In the rows, 128 means zero.
Rows with their classes:
[113 157 153 121 113 144 131 137 143 126 111 137 108 135 110  80 122  98
 100 100 124 157 127 132 165 139 169 180 126 115 120  95 166 116 145 142
 125 144 140 124 161 127 135 115 196 110 137 110 145 100 141 124 128 134
 126 117] => pamu
[115 140 136 114 127  83 148 127 154 158 140 153 113 140 123 124 136 117
 125 107 113 166 127 129 140 139 139 142 113 128  99  80 144 130 154 146
 126 134  94 139 125 126 151 105 120 102 138 130 147 153 125 135 138 127
 129 139] => bod
[124 137 149 119 124 136 140 134 149 111 135 143 113 118 128 141 135 126
 107 133 117 163 127 138 147 126 140 122 121 136 113  62 134 125 124 132
 127 146 112 121 126 146 146 127 138 104 128 128 143 128 133 133 143 150
 125 133] => Gite
[100 147 146 129 109 112 137 134 144 111 134 136 118  92 122 119 134 111
 117  97 123 138 120 132 142 128 141 149 142 143 116  59 139 130 162 168
 113 139 111 143 134 118 167 114 119 102 124 118 153 124 133 105 132 143
 134 147] => bod
[105 155 143 127 117 149 133 127 109  99 128 137 104 109 112  95 115 106
  93 106 137 165 118 127 161 126 179 149  97 128  95  84 131 128 142 158
 138 178 165 118 123 126 149 125 113 135 136 121 134 124 159 121 116 136
 121 120] => bod
[130 157 134 108 114 147 137 119 123 128 117 134 112 150 124 122 134 123
 129 113 122 170 125 137 160 121 154 138  88 134 125 111 133 123 129 132
 143 166 146 123 128 137 125 131 132 115 136 132 120 129 138 113 137 134
 129 106] => pamu
[124 137 129 129 129 124 124 117  75  86 125 132 133 127 135 133 115 123
 126 130 128 129 131 136 160 118 150 127 166 146 126 152  89 131 110 145
 144 180 106 121  95 148 149 146  59 148 120 139 113 122 112 134 116 131
 100 114] => Gite
[126 137 139 107 142 114 144 119 115 125 131 138 128 145 136 137 139 132
 127 106 111 156 114 137 145 140 132 141 170 146 115 100 116 129 128 144
 124 158  86 127 111 148 156 117 117 104 115 138 138 141 110 141 141 126
 108 129] => bod
[ 88 111 127 117 156 132 160 130 116 127 110 139  88 107 120 100 101 127
 131 112 132 159 139 106 148 128 149 132  91 132  89 131 174 144 172 252
 117 148 117 124  72  67 163 161  57 143 128 170 167 149 147 154  92 117
 103 146] => bod
[117 145 139 109 126 119 134 129 124 137 134 141 113 132 112 162 112 119
 123 104 125 150 138 127 167 113 162 176 108 116 129 146 160 126 149 198
 119 149 134 127 138 108 126 129 165 118 150 147 117 138 138 124 116 113
 120 108] => pamu
[109 147 147 118 122 122 154 133 170 159 141 135 129 120 123 105 128 122
 129 128 113 206 121 121 154 123 150 150 119 106 115 104 176 127 142 154
 119 115 124 141 129 117 152 117 164  87 126 124 169 137 123 136 132 137
 125 137] => bod
[ 99 106 130 102 139 148 147 155 127 109 128 145 103  90 115 129 117 120
 110  95 121 169 127 122 176 118 173 141 103 119  64 101 126 131 157 246
 122 155 110 120 125 103 158 119 134 146 117 125 107 137 136 136  94 127
 107 137] => pamu
[126 119 144 111 135 111 136 146 118 134 131 134 143 115 123 143 105 127
 120  83 117 135 125 128 142 125 142 161 147 137 108 123 129 133 159 169
 124 132 109 131 132 125 164 113 130 111 108 138 131 133 130 122 122 105
 107 134] => pamu
[120 133 127 101 133 135 154 133 141 134 131 143 107 130 120 121 134 129
 127 115 111 174 126 124 149 121 143 129  97 131 104 108 125 128 131 176
 125 152  89 129 111 128 142 133 146 124 123 151 123 141 127 139 130 133
 106 137] => Gite
[111 129 147 105 138 137 156 137 142 122 140 154  84 118 134 103 121 124
 122  96 128 150 132 131 145 136 143 143 137 133 102  92 151 150 155 224
 114 110  91 122 116 109 173 114 141 143 121 127 143 153 138 141 128 125
 125 143] => bod
[129 168 149 110 107 139 150 122 141 135 135 138 104 118 126 109 140 115
  96 139 106 173 112 130 164 124 154 133 123 125 124  69 159 119 104 134
 128 153 109 121 125 132 123 120 180 101 137 101 158 113 111 143 143 146
 120 125] => Gite
[116 130 165 119 127 136 137 147 103 108 115 145 106 127 129 142 108 125
 111  97 127 147 136 137 150 112 140 172 168 141 126  62 111 135 147 138
 118 163  93 128 147 140 155 112 170 139 122 127 139 118 131 129 130 139
 129 140] => pamu
[127 135 147 103 117 138 140 139 113 101 129 142 112 117 126 115 131 119
 116 106 124 159 131 153 172 121 148 152 155 131 126 106 115 127 122 165
 130 177  83 117 123 140 154 131 137 136 132 129 112 110 124 116 138 140
 106 120] => Gite
[119 152 143  94 111 147 143 129 124 101 133 145 107 137 119 135 129 127
 121 117 121 134 120 123 170 129 153 134 107 141 118  90 129 132 126 139
 127 168 113 125 138 145 146 131 127 113 132 125 133 134 146 120 142 136
 128 132] => Gite
[125 143 147 133 126 132 129 136 143 130 132 127 132 125 128 107 104 112
 118 103 122 128 128 131 149 131 144 168 149 118 130 106 146 121 157 135
 124 124 137 130 153 127 154 107 153  95 121  97 144 132 122 116 131 125
 123 119] => pamu
[118 135 155 117 127 125 140 111 132 121 137 157 112 111 123 113 125 123
 134 102 126 145 132 122 140 132 150 157 137 139 109 105 140 139 162 186
 125 128  97 128 109 119 165 132 100 109 127 154 148 139 141 134 119 132
 126 145] => bod
[ 83 136 124  94 147 141 157 121  98 146 147 140  96 143 122 111 105 121
 131 107 135 181 139 123 160 126 153 145  63 128  86 121 144 147 154 229
 120 154 125 128  84 129 160 125  87 170 124 160 122 152 159 149 126 106
 121 152] => bod
[112 130 134 109 125 136 133 136 120 103 130 141 104 122 128 142 113 130
 110 113 129 159 124 121 151 122 150 137 130 138  74  93 107 131 129 153
 127 168 103 111 122 138 151 121 120 149 104 125 125 128 134 134 134 137
 119 131] => Gite
[105 138 139 141 141 125 143 108 100 117 129 139  96 117 129  64 122 124
 119  96 115 143 130 129 139 133 155 156 162 123 113 104 151 119 162 219
 140 148  98 124  97 113 172 121  99 142 132 141 147 137 120 145 110 120
 112 128] => bod
[124 160 146 102  94 136 130 119 133  92 133 141 111 142 128 125 131 123
 101 160 128 169 118 138 170 142 165 119 118 132 124  72 131 134 108 112
 124 158 136 136 122 155 130 124 155 133 126  93 136 135 123 125 141 136
 128 123] => Gite
[135 142 131 102 132 134 159 133 123 134 122 139 130 138 125 135 132 125
 133  98 118 153 124 135 155 131 137 145 123 137 115 130 112 124 123 146
 135 172 100 126 120 145 140 129  99 115 132 146 117 125 113 128 146 126
 103 126] => Gite
[107 103 126 120 156 142 157 139 109 132 143 146  53  96 114  52 113 130
 120 109 129 165 149 128 146 110 149 141 122 115  88  89 185 141 173 252
 121 138  78 125  75  70 170 136 133 177 137 142 132 164 145 163 101 122
 127 137] => bod
[109 135 132 100 115 131 141 136 126 110 133 146 128 120 121 141 111 126
  87 112 120 183 116 128 170 126 167 159 136 130 103  58 115 127 130 122
 122 170 120 117 134 151 152 111 171 124 112 111 143 125 135 137 132 137
 107 121] => Gite
[120 150 145 125 114 121 147 119 113 118 125 131 140 118 129 109 125 118
 107 127 117 155 125 130 157 103 155 161 150 122 134 105 104 112 110  98
 138 184 130 126 138 152 126 126 155 126 132 122 132 115 115 133 131 145
 104 105] => Gite
[128 140 140 129 120 125 139 122 129 106 127 138 123 115 126 127 138 122
 112 128 115 153 132 132 143 152 145 127 140 136 115  76 117 112  96 120
 134 185 103 118 119 142 142 134 109 132 126 130 154 105 111 125 132 150
 115 117] => Gite
[104 125 148 112 130 141 132 137 106 108 132 133 107 117 125 127 107 117
 114 123 118 161 129 130 169 124 164 144 147 134 125  97 123 130 135 175
 129 179 102 111 114 127 151 142 143 150 125 131 125 119 134 140 118 129
 122 125] => Gite
[110  98 131  95 151 163 148 154  95  86 125 168  64 111 123 105 111 133
 147 121 130 171 142 130 187 122 143 104 127 131  80 118 115 146 146 252
 125 152  67 111  74  94 161 155  80 188 126 157  92 143 149 150 116 135
 117 149] => Gite
[111 137 134 124 127 130 149 131 128 146 122 141 118 103 111 101 127 111
 114  82 120 159 136 120 158 137 165 163 128 122  93 108 148 123 162 199
 130 146 120 132 129 118 149 118 132 117 131 129 147 135 134 117 116 101
  99 125] => pamu
[110 127 135 132 130 120 154 123 133 128 132 139 125 121 125 125 132 123
 126 107 120 154 124 128 155 129 152 146 121 142  96 109 136 137 140 151
 122 142 136 122 114 125 150 128  70  96 104 150 141 132 130 121 123 143
 113 143] => bod
[145 163 142 121  88 121 132 116 151 114 125 131 144 155 140 140 158 104
 114 122 107 139 122 132 159 135 142 142 138 145 159 127 112 103  82  30
 140 152 132 131 151 181 107 129 145  67 131 115 139 110  98 113 154 142
 117 103] => Gite
[125 144 149 111 100 123 149 132 161 126 132 153 127 122 131 148 155 120
 116 115  92 161 133 136 151 132 138 145 128 143 115  82 146 121 120 112
 131 157  86 111 142 137 141 124 137  76 129 136 148 120 111 117 144 159
 128 139] => Gite
[115 124 140 120 123 134 135 123 149 116 137 155 103 118 130 110 146 115
 125 119 123 158 128 126 148 134 161 121 115 134  90  79 164 138 149 171
 126 122 121 125 101 115 153 120 106 107 129 121 153 149 135 130 133 129
 131 144] => bod
[113 153 137 124 110 124 128 106 142 139 138 135 127 144 119  94 125 112
 128 112 129 139 127 113 149 136 169 157  84 126 121 123 174 126 157 141
 127 106 177 136 141 110 147 114 118  78 135 137 153 135 142 115  97 121
 132 122] => bod
[116 123 134 104 125 130 153 140 157 129 135 141 109 125 113 106 141 112
 137 105 113 143 134 119 154 130 162 130  99 130  98 117 167 137 158 208
 117 104 112 122 120 109 155 124 125  96 131 129 133 149 135 124 126 126
 120 150] => bod
[119 161 137 114  96 146 131 131 145 112 135 137 113 135 116 107 128 102
 128 109 135 162 143 129 178 137 168 165  99 131 118 119 150 135 146 157
 121 126 155 127 148 125 137 123 140  90 142 125 134 128 149 105 142 134
 137 124] => pamu

Rows with their classes:
[139 155 140 147 123 155 110 164 129 115 121 124 125 155 105 189 131 117
 114 129 149 150 121 131 149 111 126 142 117 145 134 123 126 134 119 154
 139  92 111 134 155 127 131 117 139 143 164 137 151 127 203 178 134 171
 141 151] => <48>
[158 119 129 152 138 162 107 168 155 126 103 117 113 101 142 127 143 110
 125 123 164 133 197 109 125 133 122 139 124 141 141 128 162 145 139 118
 126 102 142 121 166 144 132  90 118 129 160 131 122 118 222 135 142 181
 135 177] => <48>
[126 147 127 123 146 130 130 160 117 114  86 134 165 142 106 147 143 121
 113 124 128 129 106 109 152 146 127 140 117 117 109 122 128 141 129 133
 130 130 118 134  84 129 130  84 106 135 138 134 122 120 193 139 125 141
 121 102] => <48>
[120 151 126 151 130 161  97 115 127 121 116 139 126 157 109  85 134 132
 127 145 145 125 137  87 156 112 117 123 122 127 127 101 127 161 128 115
 115 130 143 114 127 158 119  91 121 121 142 136 114 131 222 107 135 167
 127 129] => <48>
[130 121 118 134 145 141 141 207 116 120 137 144 149 126 153 217 137 109
 121 150 110 144 119 194 121 145 128 125 136 138 127 127 117  94 129 124
 150 101 118 154 138 149 129  59 134 127 146 134 152 112  38  92 164  83
 118 174] => <41>
[134 157 129 151 129 157  83 176 111 113 127 128  81 163 120 135 187  88
 122 126 152 118 168  88 130 141 136 127 122 118 126 120 131 185 127 139
 124  71 118 160 151 126 137 104 122 133 184 135 145 128 220 208  98 188
 128 153] => <48>
[137 142 130 142 129 158 122 175 153 129 121 117 139 147 129 171 133 121
 115 159 123 141  80 134 150 137 125 123 129 150 138 132 132 155 123 139
 128  94 135 129 141 145 131 106 129 137 150  86 147 135 110 146 158 142
 143 163] => <41>
[124 147 124 156 123 157 104 137 132 108 122 136 136 150  81 106 132 122
 103 154 145 135 125 106 164 118 138 117 104 127 125 109 121 156 134 133
 128 106 135 152 151 139 122  95 108 126 167 144 144 129 222 147 143 180
 125 134] => <48>
[129 160 123 151 156 129 112 154 119 113 183 130 104 146 132 118 130 117
 134 126 148 132 174  59 119 129 136 128 111 143 123 105 135 169 125 112
  89 103 119 145 162 133 137  69 121 133 164 126 123 117 222 134 129 162
 112 123] => <41>
[137 137 124 165 131 174 107 148 122 122 126 124 119 148 113 119 136 121
 125 124 142 135 160  96 136 128 127 120 110 131 119 123 132 157 114 140
 124  93 115 125 155 127 124 105 114 144 156 130 139 121 193 166 133 174
 125 154] => <48>
[134 145 129 139 133 148 124 126 130 129 111 110 134 147  97  98 122 123
 123 123 146 137 149 114 150 110 118  98  93 163 101 128 129 165 117 133
 117 133 124 127 161 138 149  66 120  94 129 129 111 142 211 132 118 174
 144 174] => <41>
[133 170  70 130 138 150 142 139 120 108 133 123 111 149 118 120 135 110
 138 132 135 118 118 119 137 133 139  79 122 134 115 143 124 172 133 139
  97 113 125 105 140 140 117  95 123 124 161 126 124 139 136 175 105 117
 126 182] => <48>
[131 133 139 124 117 159 121 105 121 121 100 117 124 152  98 152 129 127
 129 125 142 116 120 142 147 129 130 133 145 142 131 136 131 186 134 150
 132 106 133 133 154 128 128 130 135 123 137 126 121 130 144 166 116 174
 136 182] => <41>
[123 162 132 152 148 152 121 115 126 122 100 122 131 136 119 120 136  95
 111 136 126 145 140 108 180 125 114 121 136 136 121  82 127 154 131 125
 132 131 147 126 136 137 128  80 104 135 155 136 123 104 193  82 124 148
 122 145] => <48>
[140 165 121 142 143 145 122 127 129 134 123 125 115 137 105 155 117 132
 101 131 148 136 146 122 149 126 131 142 114 147 124 116 128 148 136 150
 118 126 126 134 140 134 136  87 116 119 171 129 133 127 201 148  93 143
 138 200] => <41>
[138 139 127 137 117 138 131 152 139 126 132 103  99 140  90 171 130 119
 142 130 147 137 152 140 138 112 133 148 135 130 137 136 133 137 143 142
 125 123 126 107 168 127 125 118 118 127 139 129 146 125 154 142 127 160
 130 181] => <48>
[128 151 126 135 139 152 125 153 113 113 129 121 104  49 107 159 128 123
 122 115 149 134 137 153 128 129 133 114 137 133 133 145 134 146 133 140
 133 146 120 119 156 125 124  89 118 126 133 127  96  51 126 181  96 109
 131 207] => <41>
[136 168 123 153 123 163 118 116 124 110 123 116 127 153 119 144 145 115
 121 132 149 136 115  84 166 113 137 107 120 140 133 119 110 150 127 185
 123 109 138 126 146 136 126 116 137 136 180 124 127 141 195 138 117 168
 122 181] => <48>
[140 146 159 141 133 153 103 112 162 114 125 113 131 155  97 116 113 133
 133 129 152 131 120  66 149 126 145 109 112 135 162 129 115 160 129 142
 126  88 126 108 132 142 113 121 132 139 169 137 121 137 222 184 108 175
 131 160] => <41>
[135 168 116 149 144 159 125 154 122 117 134 122 114 152 112 158 126 112
 113 115 142 146 140  72 135 149 143 121 116 136 110 122 104 146 127 137
 115  97 128 134 142 139  57  75 128 133 169 128 131 124 219 164 126 153
 118 180] => <41>
[148 137 129 149 134 157 134 176 130 117 131 103 111 140 138 192 145 120
 128 131 148 137 146 140 100 142 115 131 117 137 145 137 132 145 142 132
 124 101 119 129 171 161 134 112 136 117 150 129 141 144  85  94  98 124
 138 199] => <41>
[131 164 127 138 126 164 105 139 123  96 127 119 110 148 100 145 128 119
 124 129 154 136 128 102 142 136 145 112 143 133 143 130 114 151 152 151
 117 108 117 104 151 128 128 137 123 124 161 123 130 139 181 205 108 160
 126 171] => <41>
[136 130 134 139 130 160 106 127 125 128 133 119 134 145 115  92 135 130
 123 129 150 126 135  72 140 121 144 117 131 122 129 122 121 156 129 133
 121  64 151 132 140 130 117 145 122 127 155 118 140 114 187 157 130 191
 136 129] => <48>
[139 147 130 153 153 161 131 155 124 106 111 114 120 141 113 157 128 118
 123 146 139 163 104 130 161 138 132 131 126 126 146 126 142 139 125 121
 127 134 132 122 152 151 114  63 112 124 154 149 132 131 184 115  73 154
 122 161] => <41>
